Below are the code and all the weights of a small trained network. Each question names an input and a class and asks about switching units off, where a switched-off unit gives its printed mean instead of its output.

import numpy as np


def w(rows, s, z=0):
    codes = np.array(rows[::2]) - 128.0
    scale = np.full(codes.shape[1], s)
    scale[-1] = z or s
    return codes * scale


def f(y):
    return y / 2 * (1 + np.tanh(0.7978845608 * (y + 0.044715 * y**3)))


def log_softmax(a):
    a = a - a.max(-1, keepdims=True)
    return a - np.log(np.exp(a).sum(-1, keepdims=True))


def net(x, mask):
    res = np.array(x, float).reshape(1, 5) / 4 @ E
    y = f(res @ A[0][:, :-1].T + A[0][:, -1])
    res = res + np.where(mask, y, B[0][:, -1]) @ B[0][:, :-1]
    return log_softmax(res[-1] @ U[:, :-1].T + U[:, -1])


A, B = {}, {}
E = w([
[153,130,123,7,73],'x0',
[196,212,33,80,200],'x1',
[238,25,106,111,159],'x2',
[3,45,95,100,209],'x3',
[117,162,238,10,200],'x4',
],0.0071)
A[0] = w([
[182,106,162,138,84,186],'n0',
[212,143,67,145,102,234],'n1',
[238,137,127,126,105,193],'n2',
[89,114,142,204,75,169],'n3',
[141,34,126,112,156,234],'n4',
[112,175,165,74,117,166],'n5',
[46,125,157,102,200,253],'n6',
[83,138,149,55,167,197],'n7',
[154,249,147,110,131,213],'n8',
[88,126,190,158,92,171],'n9',
[124,132,156,31,98,174],'n10',
[81,123,87,208,89,227],'n11',
],0.011,0.0055)
B[0] = w([
[164,98,157,147,105,180],'n0',
[225,138,94,165,154,209],'n1',
[241,125,147,135,144,205],'n2',
[69,116,140,217,60,205],'n3',
[141,24,113,133,158,212],'n4',
[109,165,148,73,98,189],'n5',
[22,106,133,103,175,251],'n6',
[71,130,110,45,133,219],'n7',
[147,247,166,121,152,218],'n8',
[66,105,191,135,90,191],'n9',
[125,110,90,48,76,202],'n10',
[92,143,89,235,96,221],'n11',
],0.011)
U = w([
[72,110,191,184,58,132],'0',
[108,86,64,54,75,178],'1',
[117,149,2,182,97,182],'2',
[188,216,124,145,178,105],'3',
[153,169,192,110,72,4],'4',
[193,54,150,133,140,129],'5',
[76,197,166,73,148,120],'6',
[78,79,122,136,248,153],'7',
],0.0095,0.0026)

Each question gives the input, the list of numbers given to net, and the class t.
The units are the neurons (one row each of A and B). Each row of codes is followed by its name. A weight is (code - 128) times the scale printed after its matrix; where a second scale follows, it is the last column's (A, B and U).
mask holds one flag per neuron, in row order. A switched-off neuron (its flag False) gives its mean, the last column of its row in B, instead of its output. The means were averaged over made-up inputs and are rounded, as every weight is.
A unit's drop is (log p(t) with every unit on - log p(t) with that unit switched off) / (log p(t) with every unit on - log p(t) with every unit switched off).
The circuit of an input: a set's keep is (log p(t) with only the set's units on - log p(t) with every unit switched off) / (log p(t) with every unit on - log p(t) with every unit switched off). Starting from all 12 units, units are removed one at a time, each time the one whose removal leaves the highest keep (on an exact tie, the one counted first), for as long as the keep stays at least 0.8.
circuit, biggest first: the units of the circuit, biggest drop first
k most important neurons: the k neurons with the biggest drops, biggest first
drop when u is switched off: that unit's drop, to one decimal
input [8,-5,-6,-5,0], class 4: most important neuron -> [n6]
input [7,5,-7,5,-5], class 6: circuit, biggest first -> [n4, n3]
input [-1,6,7,-4,3], class 3: circuit, biggest first -> [n8, n1]
input [-4,-1,4,-8,-2], class 3: circuit, biggest first -> [n4, n1]
input [3,5,8,-7,3], class 3: circuit, biggest first -> [n8, n1]
input [6,7,-4,-5,4], class 3: circuit, biggest first -> [n8, n2]
input [5,-8,-4,-7,3], class 4: circuit, biggest first -> [n6, n11]
input [7,-6,-7,-2,1], class 6: circuit, biggest first -> [n5, n4]
input [-7,5,5,-2,-2], class 3: circuit, biggest first -> [n1, n2]
input [-4,-2,5,-6,-3], class 5: 2 most important neurons -> [n2, n8]
input [-4,-8,3,2,6], class 7: 3 most important neurons -> [n6, n4, n11]
input [7,-2,-1,3,4], class 1: 2 most important neurons -> [n10, n8]
input [4,-3,1,-8,-1], class 3: drop when n1 is switched off -> 0.3
input [4,-4,6,7,-8], class 2: circuit, biggest first -> [n11]
input [2,-8,7,-3,6], class 5: drop when n0 is switched off -> 0.2
input [8,-1,3,5,-8], class 2: drop when n4 is switched off -> -0.1
input [7,-3,1,-1,-5], class 5: drop when n0 is switched off -> 0.1
